Each row has a hidden value. The values are split into ranges, and the band after each row names the range that its value falls in. Each part has its own value, ranges and names.
[  49  -29  140  533 -479 -265  211 -197  456   13  129   79  199  254
  332  -37 -170  -20  256   98  -57  307 -211  220  -34 -205  -63 -217
  126 -174 -212  119  369  111  238  344 -172  -94 -326  386  -10 -381
  129  110 -469 -153]
(62)
[ 242   77 -440 -362 -322 -151  281  305  116 -157  -97  165 -664  -67
  366  563 -347  104  204  257  -89 -199  -14  263 -368  274   -2 -436
  267 -133 -171 -187  -81 -618  279  -44 -140   41 -150   43  153  109
 -205  450  305  200]
(51)
[ -61  -77  -60   56  149  -61 -434   87 -146 -357  154 -106  223   38
  -36  -36  144  174  -56 -151  -37    6  -13  176  158  -91  -13  -33
  109 -281  370  242 -118   24  -17   58 -103   26  380 -180  276   23
 -132 -137 -236  -24]
(67)
[ -22  -33 -155  -24  296   73 -512   77 -247 -172  327 -230  477  124
 -254 -182    5  125 -335 -134  111   37   87   16  123  -68  151  197
   77 -171  434  165 -112  139 -132  -93 -145   74  521 -128  407 -107
   52 -146  -96   44]
(51)
[-120  115   92  179 -227 -266  -13  127  286  -96    3  162 -272   33
  430  -30 -191  285  228 -110   11  107  -90  156   45   77   12 -242
  197   24 -176 -166  -62   12   40  217   20  -37  -49   83 -257   15
 -219   56 -150 -120]
(52)
[ -93   29 -108 -134  -47 -280 -265 -116  -83  -64  130 -126  -56  292
  100 -327   57   51  190 -103 -197 -446   55   53 -163  482  112  340
  321 -210 -191   76 -208   39 -131  202  -28   10   53  -21  415 -160
  -37 -374 -108  276]
(51)
[  19   24   28   -8   93  346 -417 -317 -311  -98 -193  -39  284 -431
  149 -192  227   79 -138   95 -108   13 -212  336  183   -4 -105 -175
  347 -271   -7  213  -16  -22 -361  -19 -720   81    5  379 -119  314
  287   59  -48  154]
(60)
[-243  122  175  319  -35   37 -125  -26  246 -208 -155  -68 -156  -27
  191  -82  216   21   43 -250 -104    3 -154  254  -16 -170   17 -110
  -31 -168  225   40 -203   36  -68  251  107 -105 -112 -212 -160  114
  -99 -201 -249 -245]
(52)
[ 118   54 -332  -95 -122  -62  407  375  102   76 -143  309 -135   -7
    7  382 -277 -171  102  384  181 -117  265  -39 -321   91  192  -67
  -28  137 -417  -30  125 -227   71  -72  323  -84 -315 -204  -86 -206
   65  108   83   67]
(64)
[-258  -23 -188  268 -169 -300  252   32  103  -64  238   48 -217  136
  225 -167   14  -28  233 -340 -512 -406  142  458 -260  338   18  -19
   66 -129  136   58 -235 -173  339  175   17   75 -131  -30  461 -142
   38 -398   61  305]
(62)
[-110  276   74   68    8  180 -236   -2  280 -186   68 -333 -145   60
   98   26   58   -4 -245 -276  -90  144 -273  324 -122 -154  132 -116
  -12 -181  460 -211 -357 -133  -45  101 -209  -17   74  -28  -56  117
  -61   52  -10 -230]
(60)
[ -15   -6    1  463 -359 -224  119  -20  258   60   79  145  -42  100
  406  -85 -361  266  142  -23   90  258  -84  106   58 -132  -12 -294
  178  -50  -14    8  243  113  209  193  -25  -81  -94  189   67 -219
    8  174 -199  -84]
(60)
[ 180 -147 -155  319 -558 -360  153  -16  391  -32   76   82  -29  133
  460  195 -309   83  288  -14  -56  304  -79  177  -43   -9 -169 -324
  306 -168 -183 -139  153   -6  291  184 -375  -22 -232  528   19 -124
 -129  242 -334   -3]
(67)
[ -36  -30 -411   16 -174 -217  433  323    9  -26  163  297 -324  -75
  242  220 -303   85  153   29 -246 -283  224  351 -289  297   28 -311
   78   13  -75  -44  -47 -411  372  -59   -4  114 -111   -2  309  -58
   -5   53  311  336]
(52)
[-212   81  121  309   65  136 -371   13  165 -287 -272 -237   58 -119
   68   77  374 -105  -52 -358 -103  203 -165  263   47 -271    5  -81
  -78 -243  401  -19 -392   93 -148  145  -44 -193  -88 -221 -238  198
 -180 -280 -368 -326]
(67)
[  -2  -36 -100 -292  484   -7 -523  219 -422 -175  154  142  548 -142
 -304  -92   57  223  -28   43  174  -70  306   31  357   70  212  252
  261  183  112  388    0  195 -160 -193  112  104  580 -223    2  -79
  185 -237  -82   69]
(64)
[ -96   -5 -154  215   52  298   53   21  -57  110 -158   68  172 -234
  -20 -175   61 -204 -265   -7  104  -72  201   -1  -67  -18   34   87
  -19   -7 -104  -51  -91  107 -340  -56 -153   55 -209   52 -193  173
  225 -149  -14  122]
(52)
[  47   72    5  300 -337 -147  144   63  390   85   99  111  -65  137
  325  -49 -381  140   31    1  223  291  -22  -12   22 -106   36 -160
  166   68 -139 -196  156  126   58  154  -59    0  -91  260 -208 -129
   -1  242 -177 -131]
(60)
[ 132  -33 -379 -154    0   73  383  360   77  -21  110  246   21  -50
 -141  273 -172 -231 -120  256  115 -194  357   44 -253   66   94    7
  -35  112 -208  -21   62 -245   31 -143   48  194  -81  -37  -47   -5
  158  107  137  176]
(63)
[ 133   53 -269 -418  106  101  -53  175  -53 -125   11   53   -1 -132
  -85  192   27 -129  -50  133  -27 -240  175  165 -140  233   91   85
  218   25 -151  -32 -173 -232 -137 -128 -220  187   57   84 -116  170
  110   30  124  184]
(64)
[ 102   61 -277 -152  -32    1  375  318  102   38   55  269   -1    1
  -86  257 -204 -199   -2  330  106 -167  271   57 -273  109  176    7
  -15  152 -350   -4  110 -234   38  -81  151   80 -179  -67  -96 -151
  180   84  114  120]
(52)
[ -63  -84   27  433 -323 -361  304  113  280  -54   74  378  -48   73
  345  -20 -213  169  374   19    0   75  104  169   93  -67  -58 -235
  138   53 -187  181  291   85  298  243  206  -14 -135   42  -76 -230
   15    1 -292  -43]
(62)
[-110  128 -122 -103   -1 -172    4   60  -52  -10  282   26    9  169
   64 -198  -84    8   45    8 -211 -304   72  225 -202  401  168  124
  145  -54 -215  -17 -136 -148  -16   77 -116   93   22   60  246 -198
   96 -192  117  291]
(62)
[-121   86  -12   19  374  118 -401  103 -138  -54  311 -124  582   25
 -295 -210   32   42 -298 -166   78  113  131  120  159  -75  259  238
   18   97  316  115 -128  207 -145 -117  -59   73  399  -70   45 -150
  225 -249  -68  -46]
(52)
[  64  103 -113 -203 -122 -295 -291 -212   72   49  186 -308   45  529
  -20 -276  -55  -70  184  -69  -92 -317   34  -36 -215  407  262  537
  389 -150  -79   77 -135  128  -33  202   58  -71   55   18  510 -423
  117 -307 -180  166]
(67)
[ 212 -122  -94  327 -502 -222  222  -65  426   71   92  141   -5  192
  356   10 -391   98  142  119  218  241   -2  -67   -2 -134 -108 -168
  283  -63 -229  -51  362  143  138  204 -162   44 -161  430  -36 -150
   30  322 -329  -65]
(63)
[  10   15 -115   39   95  298 -139  131  -99   31 -151  130  317 -381
   35   10   -8  -71 -291  125  206  208   90   14   80  -33  -10 -105
   69   39 -306 -200  -83   65 -452 -153 -459   84 -102  298 -525  298
   87   84  -37   46]
(63)
[ -92   90   71    8   66  -31 -516  -59   63 -378   -5 -319   52   41
   71   80  290   56   43 -289 -249   70 -259  392   28  -65   27  -70
  140 -336  432   83 -353  -70    5  146 -227  -92  165  -82  112   76
 -171 -177 -266 -171]
(67)
[  95  -40 -250 -453  114 -117  168  326 -106 -278  -50  387  -99 -166
  -74  351  117  -92  302  337 -122 -474  289  251 -137  285   39  -14
  181   58 -389  289   20 -368   48  -42  147  171  -11 -191 -104   71
   60  -70   47  217]
(64)
[  42  140 -143 -443  135  -90  -87  270  -61 -177  -14  108   85  -15
 -105  289   95 -164  139  279  -96 -210   82  193 -216  321  189   82
  100    6 -465   -5 -175 -280 -147  -36  -44    2  -84  -70 -187  -73
  -25 -118   -2  105]
(51)
[-239  215  213  283   52   73 -363 -106  175 -175   40 -277   91   28
  128 -124  166   78 -101 -329 -181  202 -312  385   21 -176  114 -118
   -7 -199  417  -23 -278   43  -37  175 -162 -126   45  -39  -30  -11
  -27 -170 -189 -260]
(60)
[-155 -243 -188  313   14   72   79  153 -223  -70 -317  370   95 -342
  103 -156  180  -71   25   59  110 -232  354  -95   80   47 -171  -11
   13 -100 -346  167   14  152 -345   35   44   37 -219 -148 -195  277
  -22 -288 -214  214]
(51)
[ -27 -109 -306  200  -31  183  156   97   18   54 -216   54  105 -183
  -53   48   98 -335 -113  -68   12 -124  309   30 -162   -3    5  115
  -23  -29  -19  -23 -149   50 -144  -70  -40   16 -292  -27  -79  132
  156 -226  -82  130]
(51)
[-246  -14  119   38  452 -125 -383  197 -318 -213  312  228  644  -79
 -225 -269  163  216   34  -48  -28  -47  211  214  352   42  164  148
   58  135   11  420   29  211 -103  -17  121   94  454 -208  -46 -187
  156 -423 -196   35]
(60)
[ -51  -53  -50  293 -239 -259  -45  157  200 -116  -94  120 -125   54
  309   35 -129  157  211 -136  102  147   62    9   86  -38  -40 -137
  156  -64  -35  -52  -35  133   60  172  115 -108  -51  -52 -100  -26
 -235  -37 -310 -104]
(67)
[ -47  -47  -89  411 -244 -135   90  179  336  -30  -62   66  -41   60
  225   86 -167   13   47 -173  150  253   92  -13   -4 -177   -7 -126
    5   -7   51 -158  -35  159   72  120  107  -94 -143   -7 -164  -34
 -158  -10 -290 -183]
(51)
[-296    0  276  184  368   18 -418   84  -28 -232  -12   57  577    0
 -256 -311  453 -102  -24 -114  103  -26  146  -31  240 -110  107  370
  -95   16 -157  253 -117  412 -462  171  229  -24  122 -294 -416   -9
    7 -592 -536 -217]
(64)
[-126   77   42  303 -110 -112 -168   37  250  -35   77  -88   50   96
  205  -91 -117  138  -12 -259   25  234  -76  120   33  -84   82  -74
   83  -30  150 -150 -135  163    9  132  -49  -78   19   75  -76  -68
  -99  -75 -212 -178]
(63)
[ -21  -72  -94  182   51  300 -126 -144  -94   41 -195   -6  326 -226
  -41 -192  181 -201 -204   35   79  -47  103   13   13  -69  -31  122
   95 -127 -101   99  -14  173 -384   -6 -289   44 -175  156 -153  180
  259 -156 -180   86]
(63)
[ 113   49 -360   48 -247  -14  406  150  154   67  163   79 -217   87
  128  158 -343  -88  -64  109  -41 -123  126  195 -320   81   91 -156
   65  -47   51  -69   59 -303  268  -33  -73   93 -135   73  308 -151
  172  220  229  212]
(62)
[ -70  -70  -42   98  113  239   40  -30 -191 -194 -208  225  153 -325
  -31  -49  330 -159    4  186  -93 -271  101  260   28  -74  -90  -71
   37 -182  -95  412   89 -101 -192   53  -97   91 -138 -122 -102  187
  261 -152 -119  137]
(62)
[-186  -55   31  112  401  -21 -560  100 -271 -112  115  -26  710  -35
 -280 -276  213   50  -84 -204   92   84  236    6  319  -25  179  348
   77   72  144  258 -141  421 -261  -52   73  -33  352 -182  -52 -135
  110 -513 -334  -42]
(51)
[  37  -82   -7  448 -386 -225  259   17  377  -61  -10  189  -22  105
  317  153 -198   72  240   99   29  201  -84  157  -59 -237  -76 -328
   62 -126 -100  122  309    7  269  240   66 -100 -262  107    6 -210
  -24  148 -345 -174]
(63)
[-189  -22  144  134  336   34 -376  -32  -43 -198  228  -59  601   25
 -273 -287  326  -48  -70 -227  -74  -37  130  210  230 -112  115  305
   44   13  254  346  -81  289 -139   72   19  102  302  -99  -47  -81
  230 -462 -344  -95]
(52)
[ -66  122  -43  313  -52  249  158  204  423  -98 -130  -69  -60 -104
    9  286   21 -222 -220 -178   87  275   -3  207 -131 -413   84 -190
 -219   19  374 -173 -173  -55   53   11   80  -56 -191 -140 -344  125
   15   64 -118 -347]
(52)
[ 278  -46 -100  -37 -550 -232   25 -156  471  -81   -5    7 -355   58
  548  109 -252  152  284  -63  -29  104 -134  168    0  126 -206 -218
  591 -113 -178 -235   25  -50  117  207 -526  169 -103  676 -197  214
  -99  387 -214   15]
(64)
[  71 -164 -134   -7  118  224 -296 -138 -304 -206 -223    7  341 -244
  -96  -42  338 -135  -52  159  -13 -168   60  112   86  -56 -109   59
  192 -326  -15  398   40   26 -296    3 -296   35  -10    0   82  180
  184 -145 -254  148]
(67)

Part 2:
[-161   90   22  -36  -46  -40  243  -94  256 -302  -12  187 -202  -42
  217 -116  184 -173  149  -72  246 -345  125  108  220  -46 -352   81
  120 -480 -128 -117 -457 -103  121  -94   45 -450   55  -16   12  275
  169  -48 -167   71]
QL
[  82  242 -130 -212   50 -328 -248   45  -13  209  -84  251  111  -90
  -36 -130   79   37 -149  199  169  -14 -319 -314   42   -7  -73 -177
  232  522  -74   83   70  -82  263  323  166  144 -455  -83   86  -85
   96  118 -256 -237]
Jl
[-224  199 -548 -171 -204 -217  162  171  533  -74  -71  149 -106  205
  335  -19  120 -167   66 -141    5   60 -145  -89  372  270 -424  159
  185  -25  247 -157  -78 -537  292  -35   99 -307  -32  -28  131   92
  203  -54 -332  -32]
HD
[ -31  -88   41  -20  275   16  -78 -193  -30  338  -40  134  103  -51
 -260 -318  -25 -148  186  297   -8  -93   21   -5  -46   -3   54 -160
  109  318 -483   31  -52  116  210  165  -22   32 -147  108  187   68
 -170  -18  -47  -87]
QL
[ -73   17 -109 -173  204 -126 -166  -41  -98  107   66   -2  -21 -129
 -118 -132  257  -43 -157  235  -47   -3 -252  124  170 -114 -176   25
   80  303 -365   45 -139   -5  138 -142  -15 -105 -127  -40   48 -178
    4  -51 -109  -47]
QL
[ -98    3  -88 -331  206 -157 -300  -77 -234  260  -71  122 -122   94
  -46   77  197  -11   -8   48 -150   86 -310   21  280  277   68   33
  -13  -20   -8   42   50  -10  109 -127   20 -169  305  124    6 -188
  101   89 -111 -150]
QL
[-119  331 -174 -169  227   36  -26  258  528  221   73  140   75   55
  525 -177  156 -151   25  203   89  -94   61 -306 -115    6 -212  -92
  179  289  -11 -136   34 -187  142  206  262  206 -256 -113  172   78
  -40 -109 -493 -145]
HD
[   6  105 -270  -71  232    5 -401  359   20 -121   86  -67  -63 -266
   49  185 -179    3   23  -47  155  315 -327 -335 -253  226 -128  -24
  177  332  259   49  581 -229  139  -61  -58  338 -259  -47 -161  -70
 -381 -128   77   39]
Jl
[-179   55  -84  -97  205   -7 -136 -209  249  319   94  165   -4  343
  217 -109  225 -174  150  127   79  -41   94   69  218  126   85  -43
  126   82 -275    9 -359  -24  146  -38   17 -253   90   -4  162   84
  112   75 -270 -278]
HB
[ 160   67  264 -108 -105 -142   31  142 -389 -142  -20  -58   59 -328
 -194   92   49  104 -428  148  -94 -134 -238  389  -34 -180   37   17
 -232 -119    7  -66   23  -91 -136  -34   98 -143  -73 -154 -145 -398
 -110  -43  177  214]
QL
[ 117 -112  221 -101  122  -91  159  437 -114   78   95   -5  127 -245
   45  283  126  -70 -493   93 -270 -136 -280   51   95 -368 -203   78
 -278 -243 -190   45 -222  -82 -145 -202   88 -229  -18   96 -113 -315
   98  128  -49   66]
DN
[ -86  209  -73  -74  192 -182  -19   82  170  100 -133  163   -2   35
  207  -21  112  -25  -59   93   14   62 -123  -31  -60   93  -41   25
  140  243  -18   14   80 -231  118  168  217  -44 -176  -33  -20  -93
  153   62 -217  -66]
Tn
[-229   -4 -142 -179   56  -97  -96   11  116  229   46   25  -67  316
  152    2  139 -105   29   89  -41  160  -39  143  247  270   86  104
  -92  -80   56  -25 -108 -179   66 -160   63 -262  275   37    2   -3
   40   24  -65  -54]
Tn
[-189   53 -153 -177   87   34   94  -41  255  232  -20   43  -14  124
  122 -356  259  -65   39  230  -48  -73   41   37   84   75 -258  -37
  182   17 -304 -121 -147 -102  180   44  117 -115  -87   35  330   31
  -37 -114 -310  -20]
DN
[  61   64  -19   29  396  227 -208  222  313  306  185   96  125   55
  420  100  -90  -98   83   57   40  122   25 -259 -490  170  104 -160
   93  215 -136   61  300  -27   35   17    6  251 -243  -64  161  -12
 -416   61 -221 -264]
Jl
[ 290   64  402 -293   31 -154 -201   41 -538   97  -52  111   80 -291
 -255  200 -116    7 -222  117 -137 -271 -287  100  113  -37  274  -93
 -308 -230  120    0  -36  110 -103   40   72  -88  232   67 -172 -280
  -96   91  124  -19]
DN
[ 118  -21  163  -16 -108  -22  -38   80  -67   92  117   55  165   57
  -81  231 -110 -144 -108    2  -10 -135  -11  182  196  -32  218  -58
 -230 -232   59  -22 -261 -121  -52  -72  -47 -263  145  -11  -59 -120
  -52   94  108  -13]
RJ
[ 248  123  279    6   67  117   84  141  288  240  159  249  211  120
  510  197 -106 -120  -75  -14    7 -239  128  -29 -332   36  222 -158
 -155 -270  -73    4 -143  -14  -99   54   92 -121 -102 -121  180  -18
 -239  234 -262 -316]
DN
[ 118   79  295   12  215  -36 -118  189 -280  -94   -3  -31   52 -258
  -67  327  -14   -4 -273   35  -74  -53 -179  231  -54 -160  164   20
 -127  -33   60    3   34 -123 -162  -18   71  -82   27  -35 -315 -370
   23    6  158  118]
Tn
[-123  -27 -215 -281    8 -203   90  236  173  287  127  -25   91   95
   95  -83  220 -148 -280  264 -283   59 -218  114  302  -60 -208  165
 -269  104 -203   26 -248 -181   71 -300   96 -233   72   20  111 -126
   21   29 -207   12]
Jf
[-478 -113 -356   -7  171  221   67  108  721  406  327  -33   57  539
  373 -202  316 -405  224  182   67   34  349  -47  434  -18 -240   25
   92   -3 -320 -139 -549 -191  175 -219  -34 -254  165   75  262  292
  104 -128 -334  -98]
HD
[-108  148   -6  137 -279  110  102   47  281 -335  237  -76   20   75
  150    7  -16 -171   45  -18  331 -137  303  412   63  -15   16   35
 -141 -290  146 -174 -274 -269  -34 -198  -51 -277   25 -322  -62  116
 -211 -183  142  266]
Jf
[  20   70  400   40  212  -60  -70  183 -291 -163   44   24   32 -375
 -124   87   31  -54 -195  200  168 -175  -23  165 -136 -319   95  -21
 -235  -19  -68   22   -5   75 -137    2  120   29  -41 -111 -361 -120
  -24  -36  218  266]
HB
[-170   60 -134  -47  121  -72 -172   -8  227  236  150   80    3  399
  322  153  134 -133   12   21   37  204    8  187  115  250  229   80
  -95   66   12   62 -125 -184   33 -208   12 -265  172 -111  -16  -48
   33  135 -100 -194]
Tn
[-107   60  149   30   86  -81  -23 -120  -17 -258   10  151 -126 -134
  -78    6   27 -208  174   -3  310 -271   79  106  254 -113  -54   27
   27 -216  -64  -23 -380  -20   87  -40  -17 -301  117    7 -244  211
  162  -36   91  106]
HB
[-138  -71  -86 -162  -61 -145 -183 -101 -177  147   54   66  -57  158
 -134  -38   84  -58   32   98   37  121 -106  245  182  269  166   37
 -225  -61   -6   33   36  -12   95 -226  -60 -221  254  -66   11  -33
 -126   56  130   23]
Jl
[-199   -3 -122 -142  264  -56 -128  114   -6  155 -111   88  -57  -46
 -113  -81  107 -100  112  110  -12   64 -128 -190  135  102 -159  -15
  107   94  -66    1  133  -92  183   45   75   43   62  187   -9   10
   90  -41  -85  102]
RJ
[-397 -165 -381  -14  -52 -118   -1    5  277    8  170   21 -113  194
  -47 -239  185 -233  172  116  267  149   33   22  351   70 -309  113
   16   43 -232   34 -254 -126  283 -308 -117 -282   13  -11   52  332
    9  -54   31  106]
Jl
[-128  437 -163   45  124  -33 -207 -156  171  -43 -252  336  -61   65
  175 -116  -53  -39  410  -59  293   46  131   12 -350  491  235 -148
  206  346  295 -106  623 -209  238  374  152  235 -110 -277   50   31
 -101  -53 -123   36]
HD
[  16  143  -21 -234  229  -43  -90  229  198  507    7  167  189  177
  285   59   68 -107 -104  172 -235    9  -97 -178  -16  115  123  -82
 -102  164  -10   -3   60 -124   31  111  208   75   31   60  154 -169
    3  126 -357 -214]
SD
[ -33   55  154   93 -102  147   32   13  217  -16  206   87   68  175
  242   41  -18 -151   87   -1  282 -162  294  181  -69   51  156 -101
 -122 -347   12  -87 -225  -58  -37  -67  -17 -211   47 -185   55  141
 -197   16   18    1]
DN
[ 286  399  181 -197 -273  -97   54 -129   89 -148 -137  326  -11   15
  330  129 -182    2   74 -193  104 -371    2  105  -88  347  199 -101
  -22 -479  394 -147  -56 -188   17  205  150 -259   68 -161  102   -3
 -129  108 -208 -179]
RJ
[ 111  103  -47  -82  566  -27 -149  333  167  219 -104  271   64 -199
  231  319 -169 -189   97  -86 -231   46 -279 -456 -236  125  -39   -6
   34  230  -10  159  345 -128  107   41   78  191  -49  226  -81  -88
  -22  182 -272 -173]
Jf
[ -37  157   42  -16 -154 -140   28 -210 -218 -308 -217  127  -89 -123
 -329   63    4  -85  102 -112   49 -222  -33  432  330   98   58   47
  -25 -228  165 -137 -110 -236   89   29  -14 -360  239  -48 -148 -140
  186  -82  164  282]
SD
[  65  201   82   49 -247  -44  284    5  108 -415 -110   95  -33 -235
    0  -70 -100  -60   22  -65  150 -295   75  281  -65    1 -169   22
    2 -326  100 -169  -85 -266   55   70   72 -251 -128 -152   -6   42
 -116 -123   44  278]
RJ
[-105  138 -303  157  287    1 -184  -45  210 -109 -192   45  -42 -117
 -171  -47 -141  -89  289  -58  180  155 -106 -191   -6  147 -170  -77
  636  516  -25  -40  208 -386  333  341  -32  108 -393  113  -47   11
   48 -176  -26   11]
Tn
[-143   40 -322  -74  116 -172 -176  174  244  140   41   21   62  -33
 -104 -186  -16 -130   28  210  215  135 -180 -392  214  -64 -278  -71
  343  521 -107   24  -77 -237  313  197   49  118 -411   94   -7  152
   45  -96 -113  -71]
HB
[ -48  242  237  -64  -39   60 -198  187  -63 -155  150   22  -19    7
  249  197  100    3 -105    9  318  -94  121  144  -81   42  207  -69
 -195 -329  351 -103   50  -67 -161  -58  126  -12  149 -265 -204  -80
  -92  -42   73  156]
RJ
[  10  136 -298   44   30 -116 -153  142  108    1 -114   18  144 -221
 -326 -180 -165  -30   34  140  173  121 -196 -271  -30   -8 -209 -167
  405  629  -29  -23  263 -325  328  369   24  275 -584    5   57  -42
 -110 -157   -1   96]
RJ
[ 213  272  146  168 -364    3 -112 -155  -22  -93   34  151  193  189
   40  201 -222   28    2 -128  266  -56  171  459 -228  289  564 -192
 -127  -89  323  -83  127 -241  -44  156  -28 -153  -93 -429   46 -198
 -281   98  179  -20]
RJ
[  58    3  249  162  121 -110   -1   59 -293 -212 -158  225   46 -369
 -396  223 -263 -244  152  -65   79 -227  -25  131   54 -110  171  -23
 -247  -50  101    0  114  -58   43   96  -36  -87  162   45 -379  -27
   68   31  342  295]
HD
[  96  131 -124  -36  144   93  -60   53  197  173   43  -20  165  -71
   24 -105 -123  -93   20  163 -138   18  -47   82 -209  101   26  -79
   78  348 -156  -52  145 -198  109   55    0  113 -237  -74  200 -148
 -378 -122 -126  -36]
Jf
[ 118   98  169 -140 -156  -99  137  229    7  111   66   84  172   14
  129  220    9 -134 -292   54 -176 -238  -64  224  219 -117  101   10
 -335 -268  149 -135 -256 -200 -115  -18  129 -285  167  -71  -49 -240
   62   64  -64    0]
HD
[-157   47 -177 -195  -35 -159  -87  -56   92  304   12   73   75  128
 -103 -372  238  -31  -67  327  128  -18  -73  -79  254  -30 -164 -130
  201  294 -267  -50 -207  -63  250  181  111  -42 -249  -15  238   29
   69  -48 -207  -96]
Jl
[ 313   47  271   19   87    2  155   88  -19  157  -62  158  277 -204
 -114  160 -238 -174 -113   59 -265 -324  -61  110  -33 -172  142 -107
 -140  -31 -156  -35 -182 -120  -29  171   42 -136  -74   91   36 -219
  -77   91  -58  -53]
SD
[-106  200 -351 -190  -33 -343  -13  268   90  -83 -184   97   -1 -274
 -180 -157  -11  -90  -62  139   38   34 -334 -251  231  -22 -387   45
  147  435  155  -71  195 -358  306  212  171  111 -286   28  -93  -13
  132 -142  -97  185]
HD
[ 156 -129  225  214  155   69  -84 -197 -226   23   86   55  190 -129
 -430  215 -113 -232   16    8  -61 -210   11  414  184 -225  257  -82
 -102   50 -378   70 -362    2   11 -120 -256 -317   68   17  -86 -221
  -19   71  238   18]
RJ
[ 159  -22  336  127  403   31   90  118  -24  -19  -26  130   95 -298
   -9  265  -86 -198  -81    2 -117 -268  -72   34  -39 -320  -10   -7
    9  -61 -289   58 -272  -46  -59   46   22 -189  -64  164 -206 -136
  129   95  -23  -35]
Tn
[-319    0 -192 -164   92  -64 -139 -348   70  206   38   89  -86  286
 -132 -263  387 -184  177  173   78  -89   60  238  559   65  -79    9
  134   41 -354  -38 -491  -11  241 -152  -59 -377  241   37  173   62
  256  -46 -172  -55]
RJ
[ -25  -71   26  238   27 -130   17 -191  -65 -291  -72  254  -72 -114
 -260  179  -94 -213  215 -215  247 -145  -20  183  201  -22   -8   19
   70 -121 -147   87 -227 -110  177  -69 -194 -413    3    9 -190  107
  184  131  206   64]
QL
[ 114   56  150  117  116  180 -247  -15 -241 -230   84 -127   58 -266
 -329  246 -198 -117   58  -48   59 -100   -6  315   40  -43  208  -68
  -10  -16   87  -87   20 -144  -49  -75 -187  -40   95  -60 -225 -237
 -241 -199  320  220]
Jf
